Below are the code and all the weights of a small trained network. Each question names an input and a class and asks about switching units off, where a switched-off unit gives its printed mean instead of its output.

import numpy as np


def w(rows, s, z=0):
    codes = np.array(rows[::2]) - 128.0
    scale = np.full(codes.shape[1], s)
    scale[-1] = z or s
    return codes * scale


def norm(h):
    return h / np.sqrt((h * h).mean(-1, keepdims=True) + 1e-5)


def f(y):
    return y / 2 * (1 + np.tanh(0.7978845608 * (y + 0.044715 * y**3)))


def log_softmax(a):
    a = a - a.max(-1, keepdims=True)
    return a - np.log(np.exp(a).sum(-1, keepdims=True))


def net(x, mask):
    res = np.array(x, float).reshape(1, 7) / 4 @ E
    u = 0
    for l in range(3):
        y = f(norm(res) @ A[l][:, :-1].T + A[l][:, -1])
        res = res + np.where(mask[u : u + 13], y, B[l][:, -1]) @ B[l][:, :-1]
        u += 13
    return log_softmax(norm(res)[-1] @ U[:, :-1].T + U[:, -1])


A, B = {}, {}
E = w([
[219,200,208,135,138,152],'x0',
[133,115,129,127,255,94],'x1',
[109,121,158,182,114,98],'x2',
[129,127,128,128,127,127],'x3',
[85,198,114,138,145,132],'x4',
[76,110,189,109,136,153],'x5',
[121,139,148,89,113,67],'x6',
],0.009)
A[0] = w([
[197,16,112,222,148,246,99],'0.n1',
[52,120,209,60,136,158,97],'0.n2',
[191,147,63,143,104,98,41],'0.n3',
[185,158,191,139,96,166,72],'0.n4',
[158,101,173,42,96,14,171],'0.n5',
[48,217,149,253,130,85,86],'0.n6',
[184,181,62,153,115,43,91],'0.n7',
[82,128,234,106,130,164,92],'0.n8',
[71,231,91,121,153,152,152],'0.n9',
[161,117,96,8,145,185,255],'0.n10',
[127,95,134,163,187,136,33],'0.n11',
[180,130,191,140,212,108,213],'0.n12',
[177,8,205,228,100,60,69],'0.n13',
],0.011,0.0036)
B[0] = w([
[84,129,170,96,148,204,243],'0.n1',
[172,75,97,208,145,150,189],'0.n2',
[156,90,141,188,166,136,159],'0.n3',
[159,181,138,136,116,97,211],'0.n4',
[76,149,159,93,155,248,233],'0.n5',
[158,79,162,70,128,110,214],'0.n6',
[149,82,123,194,159,186,193],'0.n7',
[166,113,112,179,143,152,193],'0.n8',
[160,87,162,65,124,182,200],'0.n9',
[154,82,176,131,109,49,240],'0.n10',
[106,151,131,127,141,119,142],'0.n11',
[129,171,136,135,126,103,254],'0.n12',
[174,86,139,87,124,80,210],'0.n13',
],0.015,0.0057)
A[1] = w([
[131,62,214,143,101,36,99],'1.n1',
[184,183,199,113,132,175,171],'1.n2',
[73,126,103,126,214,91,70],'1.n3',
[125,143,117,128,141,140,115],'1.n4',
[26,108,23,87,128,98,79],'1.n5',
[98,158,115,130,202,22,47],'1.n6',
[133,88,214,148,1,141,113],'1.n7',
[124,62,71,50,151,166,77],'1.n8',
[109,80,162,161,58,171,110],'1.n9',
[68,53,27,145,159,125,129],'1.n10',
[94,145,153,95,151,205,53],'1.n11',
[143,151,126,151,144,170,65],'1.n12',
[73,195,74,107,231,24,3],'1.n13',
],0.0096,0.0052)
B[1] = w([
[158,94,27,71,175,56,169],'1.n1',
[20,54,130,86,82,131,255],'1.n2',
[108,204,150,112,157,130,134],'1.n3',
[124,122,152,128,113,143,122],'1.n4',
[47,75,205,118,2,66,141],'1.n5',
[87,170,30,125,165,163,130],'1.n6',
[111,176,26,139,217,116,214],'1.n7',
[120,128,232,104,117,102,169],'1.n8',
[146,184,59,102,122,143,182],'1.n9',
[108,113,246,192,46,113,168],'1.n10',
[92,162,139,113,131,201,153],'1.n11',
[81,121,156,171,96,115,128],'1.n12',
[77,162,111,139,184,49,131],'1.n13',
],0.0082,0.0091)
A[2] = w([
[156,90,133,36,129,103,79],'2.n1',
[78,102,89,112,104,133,64],'2.n2',
[190,241,201,127,118,135,41],'2.n3',
[168,94,67,107,13,173,130],'2.n4',
[212,149,173,243,134,132,152],'2.n5',
[228,191,114,113,213,94,171],'2.n6',
[136,225,3,132,25,129,89],'2.n7',
[117,77,175,154,255,107,162],'2.n8',
[158,68,110,18,115,131,104],'2.n9',
[58,85,108,167,91,90,53],'2.n10',
[161,249,203,113,119,154,55],'2.n11',
[19,200,137,94,153,163,253],'2.n12',
[172,194,136,108,116,99,123],'2.n13',
],0.0098,0.0059)
B[2] = w([
[206,151,120,128,125,94,184],'2.n1',
[123,117,228,108,158,113,127],'2.n2',
[55,27,189,119,97,73,145],'2.n3',
[126,179,190,204,230,95,181],'2.n4',
[124,50,97,150,90,128,179],'2.n5',
[42,116,126,153,102,84,167],'2.n6',
[73,254,103,150,245,98,146],'2.n7',
[148,198,53,174,103,149,251],'2.n8',
[188,205,167,114,110,96,222],'2.n9',
[109,88,166,144,150,99,129],'2.n10',
[69,58,139,126,63,102,154],'2.n11',
[143,171,58,95,56,144,253],'2.n12',
[93,105,128,112,143,62,126],'2.n13',
],0.0094,0.0075)
U = w([
[54,47,195,122,48,69,131],'0',
[157,52,98,249,161,196,93],'1',
[97,143,149,55,111,240,113],'2',
[213,129,189,72,162,131,114],'3',
[45,222,46,146,159,81,89],'4',
[146,107,102,114,91,131,252],'5',
[211,87,90,81,136,43,81],'6',
],0.014,0.011)

Each question gives the input, the list of numbers given to net, and the class t.
The units are the neurons (one row each of A and B). Each row of codes is followed by its name. A weight is (code - 128) times the scale printed after its matrix; where a second scale follows, it is the last column's (A, B and U).
mask holds one flag per neuron, layer by layer. A switched-off neuron (its flag False) gives its mean, the last column of its row in B, instead of its output. The means were averaged over made-up inputs and are rounded, as every weight is.
A unit's drop is (log p(t) with every unit on - log p(t) with that unit switched off) / (log p(t) with every unit on - log p(t) with every unit switched off).
The circuit of an input: a set's keep is (log p(t) with only the set's units on - log p(t) with every unit switched off) / (log p(t) with every unit on - log p(t) with every unit switched off). Starting from the 12 units with the biggest drops (on a tie, the unit counted first), units are removed one at a time, each time the one whose removal leaves the highest keep (on an exact tie, the one counted first), for as long as the keep stays at least 0.8.
units of the circuit, in order: the units of the circuit, biggest drop first
most important unit: the unit with the biggest drop
k most important neurons: the k neurons with the biggest drops, biggest first
top k neurons in layer l: the k neurons of layer l with the biggest drops, biggest first
input [-8,-4,-5,-6,7,2,-5], class 0: 3 most important neurons	[0.n5, 1.n5, 0.n1]
input [8,5,7,7,0,-6,4], class 0: most important unit	0.n12
input [4,-7,-8,2,-1,5,2], class 6: 2 most important neurons	[0.n10, 1.n1]
input [8,8,-8,-2,-2,6,-4], class 0: 3 most important neurons	[0.n12, 1.n7, 2.n6]
input [6,-5,-2,4,8,8,6], class 1: units of the circuit, in order	[0.n2, 0.n8]
input [1,-7,8,-4,-3,4,-5], class 6: units of the circuit, in order	[0.n13, 1.n1]
input [-5,7,7,2,-7,3,-6], class 3: 4 most important neurons	[0.n13, 0.n1, 0.n5, 1.n7]
input [7,5,6,2,-5,-1,8], class 2: 2 most important neurons	[0.n5, 1.n2]
input [2,-3,-8,0,5,5,2], class 6: units of the circuit, in order	[0.n10, 1.n1]
input [-2,-6,-7,-5,-5,4,4], class 6: top 4 neurons in layer 0	[0.n10, 0.n1, 0.n12, 0.n4]
input [-4,-1,-2,7,-7,-6,2], class 3: 4 most important neurons	[0.n13, 0.n2, 0.n5, 0.n8]
input [-3,4,-2,5,5,8,-7], class 1: 2 most important neurons	[0.n2, 0.n5]
input [7,-8,-6,-8,-5,-7,-4], class 4: units of the circuit, in order	[1.n7, 2.n7, 0.n9, 0.n6]
input [-4,-2,8,2,6,3,-3], class 6: most important unit	0.n6
input [1,6,-6,4,5,-3,7], class 2: 4 most important neurons	[0.n5, 0.n9, 0.n13, 0.n6]
input [-3,-7,-4,1,-1,-8,6], class 1: 2 most important neurons	[0.n7, 0.n3]
input [1,4,4,-7,8,4,-6], class 3: units of the circuit, in order	[0.n5, 0.n9]
input [5,-3,-6,-4,-1,-7,-3], class 1: units of the circuit, in order	[0.n7, 0.n3]
input [-2,-1,-6,8,-8,2,-3], class 3: 3 most important neurons	[0.n10, 0.n1, 2.n9]
input [-7,-3,1,5,-5,-4,-8], class 2: units of the circuit, in order	[0.n1]
input [-5,3,6,-6,-6,-2,0], class 3: 2 most important neurons	[0.n13, 0.n10]
input [3,0,-8,7,-3,3,0], class 6: units of the circuit, in order	[0.n10, 1.n1]
input [1,8,-7,-4,-5,6,-4], class 4: top 2 neurons in layer 2	[2.n8, 2.n6]
input [5,-2,6,-8,-5,-6,-8], class 2: 4 most important neurons	[0.n1, 0.n10, 1.n2, 0.n2]
input [3,8,-1,4,6,-2,0], class 4: top 2 neurons in layer 0	[0.n5, 0.n12]
input [-1,6,7,-5,8,-1,3], class 3: 3 most important neurons	[0.n6, 0.n9, 0.n10]
input [2,1,5,0,-2,-4,-1], class 6: most important unit	0.n13
input [8,8,1,-7,3,-8,3], class 0: 2 most important neurons	[0.n12, 1.n7]
input [2,-6,-4,-3,8,2,1], class 3: 2 most important neurons	[0.n9, 0.n5]
input [-2,5,8,-6,4,5,-3], class 6: top 2 neurons in layer 0	[0.n6, 0.n5]
